Read these off the table that follows.
1) Report the median entry.
2) Report the entry just right of -21.7.
3) Report the entry just right of -32.6.
4) Report the entry just left of -9.3.
5) Report the entry just right of the centre entry.
((38.1, -0.1, -18.1, 42.5, 32.7, -7.6, -55.3, 13.5, 22.7), (38.1, -0.1, -18.1, 45.9, 32.7, -6.2, -55.3, 13.5, 26.7), (-7.7, 0.1, -32.6, 54.4, 32.7, 19.0, -57.0, 28.8, 37.7), (38.1, 3.5, -18.1, 48.0, 32.7, -7.6, -53.5, 13.5, 26.7), (50.0, -0.1, -10.1, -24.0, 21.3, -48.3, -17.6, -8.7, -21.1), (43.8, 0.3, -21.7, 45.9, 32.7, -14.1, -55.3, 13.5, 21.5), (38.1, -0.1, -21.3, 45.9, 32.7, -9.3, -55.3, 13.5, 26.7), (38.1, -0.1, -18.1, 52.1, 30.6, -7.3, -55.3, 13.5, 28.2), (38.1, 0.7, -18.1, 35.4, 37.5, -12.5, -55.3, 13.5, 26.7), (56.1, -0.1, -1.2, -29.9, 17.2, -42.8, -10.7, -17.5, -16.8), (38.1, -0.1, -18.9, 39.1, 32.7, -7.6, -55.3, 13.5, 26.7), (37.1, -0.1, -18.1, 45.9, 32.7, 2.7, -55.3, 16.7, 27.0), (39.2, -4.5, 7.4, -31.0, 3.9, -48.1, -8.5, -2.8, -16.4), (-16.9, -0.1, -18.1, 53.0, 32.7, 22.9, -55.3, 25.8, 35.0), (1.0, 0.9, -26.9, 54.4, 32.7, 9.0, -57.3, 23.0, 39.3))
1) 3.5
2) 45.9
3) 54.4
4) 32.7
5) -7.3

Read these off the table that follows. Indices start at 1.
1) Give the entry directly above the largest entry.
2) Give the top entry of the column that holds the smallest entry.
3) Give the entry at row 1, column 2.
4) Give the entry in row 3 and column 1.
5) Give the entry in the top-right corner.
6) Give the entry in row 3 and column 2.
7) Give the entry in row 1 and column 1.
8) Give the bottom-left entry.
[[231 429 503 758 685 806]
 [590 348 223 430 716 491]
 [596 842 173 798 354 425]
 [731 368 538 416 644 434]
 [573 529 517 517 562 549]
 [579 593 359 285 713 619]
 [659 337 493 376 488 511]
 [655 341 490 376 488 510]
 [611 562 359 245 679 645]
 [541 492 254 267 750 535]
 [278 447 507 729 671 770]
 [595 843 172 798 357 423]]
1) 447
2) 503
3) 429
4) 596
5) 806
6) 842
7) 231
8) 595

B =
[[28.6, -4.3, -40.9, -13.0],
 [-10.8, 7.6, 30.0, 6.9],
 [-17.5, -29.6, 47.3, -5.2],
 [50.8, -14.6, -16.7, -38.6],
 [-0.3, -0.9, 19.8, -2.0],
 [-31.0, 10.7, 42.2, 26.1]]
Indices start at 1.
The entry in the top-right corner -> -13.0
The top-left entry: 28.6
Which number is the entry just right of -0.9?
Answer: 19.8
Which number is the entry directly below -17.5?
Answer: 50.8
Which number is the entry directly below -5.2?
Answer: -38.6
The entry at row 1, column 3: -40.9
The entry just right of -0.3: -0.9
The entry directly below the largest entry -> -0.3
The entry in the bottom-right corner -> 26.1
Which number is the entry at row 3, column 1?
Answer: -17.5
Which number is the bottom-left entry?
Answer: -31.0
Which number is the entry in row 2 and column 1?
Answer: -10.8
Which number is the entry in row 2 and column 3?
Answer: 30.0
Which number is the entry in row 1 and column 2?
Answer: -4.3
Which number is the entry just right of -31.0?
Answer: 10.7
The entry at row 3, column 3 is 47.3
The entry just right of the largest entry: -14.6
The entry directly below -4.3 -> 7.6
The entry directly below -13.0: 6.9

grid =
[[  6.77  -6.44  11.37 -16.80   0.76  -7.50  16.81  -5.39  -4.11  -0.15
   -4.68   5.19   3.93   8.60]
 [  5.69  -7.52  10.14 -18.67   3.92  -5.00  19.13  -9.52  -4.02  -4.35
   -7.38   2.62   7.84   8.08]
 [  6.20  -7.05  11.02 -16.54   1.77  -7.14  17.01  -5.33  -3.73  -0.07
   -4.55   5.06   4.01   8.21]
 [  7.84  -5.16  11.59 -17.33  -0.15  -7.73  17.02  -5.47  -5.16  -0.69
   -5.27   5.01   4.21   9.41]
 [  8.63  -3.82  11.70 -18.87  -0.94  -7.61  17.75  -7.22  -6.65  -3.53
   -7.18   3.41   6.36   9.96]
 [  5.60  -7.52  10.22 -17.68   3.58  -5.36  18.79  -8.65  -3.80  -3.16
   -6.19   3.05   7.03   8.02]
 [  5.64  -7.54  10.22 -18.39   3.77  -5.08  19.00  -9.23  -3.91  -3.92
   -7.02   2.75   7.60   8.04]
 [  8.18  -4.54  11.66 -17.95  -0.43  -7.73  17.10  -6.01  -5.86  -1.44
   -5.96   4.70   4.71   9.70]
 [  8.11  -4.57  11.55 -17.97  -0.41  -7.72  17.06  -5.87  -5.81  -1.20
   -5.75   4.75   4.70   9.56]
 [  6.09  -7.22  10.75 -16.56   2.06  -6.98  17.05  -5.38  -3.68  -0.17
   -4.56   5.11   4.14   8.14]
 [  8.67  -3.70  11.69 -18.98  -1.04  -7.57  17.79  -7.49  -6.72  -3.82
   -7.28   3.25   6.63  10.05]]
Give the entry just right of 10.14.
Answer: -18.67
Give the entry just left of -1.04.
Answer: -18.98
The entry just left of the smallest entry is 11.69
The entry just right of the largest entry is -9.52
Give the entry just left of -3.73.
Answer: -5.33
Give the entry just right of the smallest entry.
Answer: -1.04
Give the entry just left of -7.02.
Answer: -3.92
The entry just left of the largest entry: -5.00
The entry just right of -4.57 is 11.55
Give the entry just left of 18.79.
Answer: -5.36

data =
[-31.3  -9.1 -58.4  21.3  13.1  -1.5 -47.3   8.2  -0.6   1.5   4.3 -30.7
 -49.1]
The entry just left of 4.3: 1.5
The entry just left of 13.1 -> 21.3
The entry just right of 1.5 is 4.3
The entry just left of 21.3 is -58.4
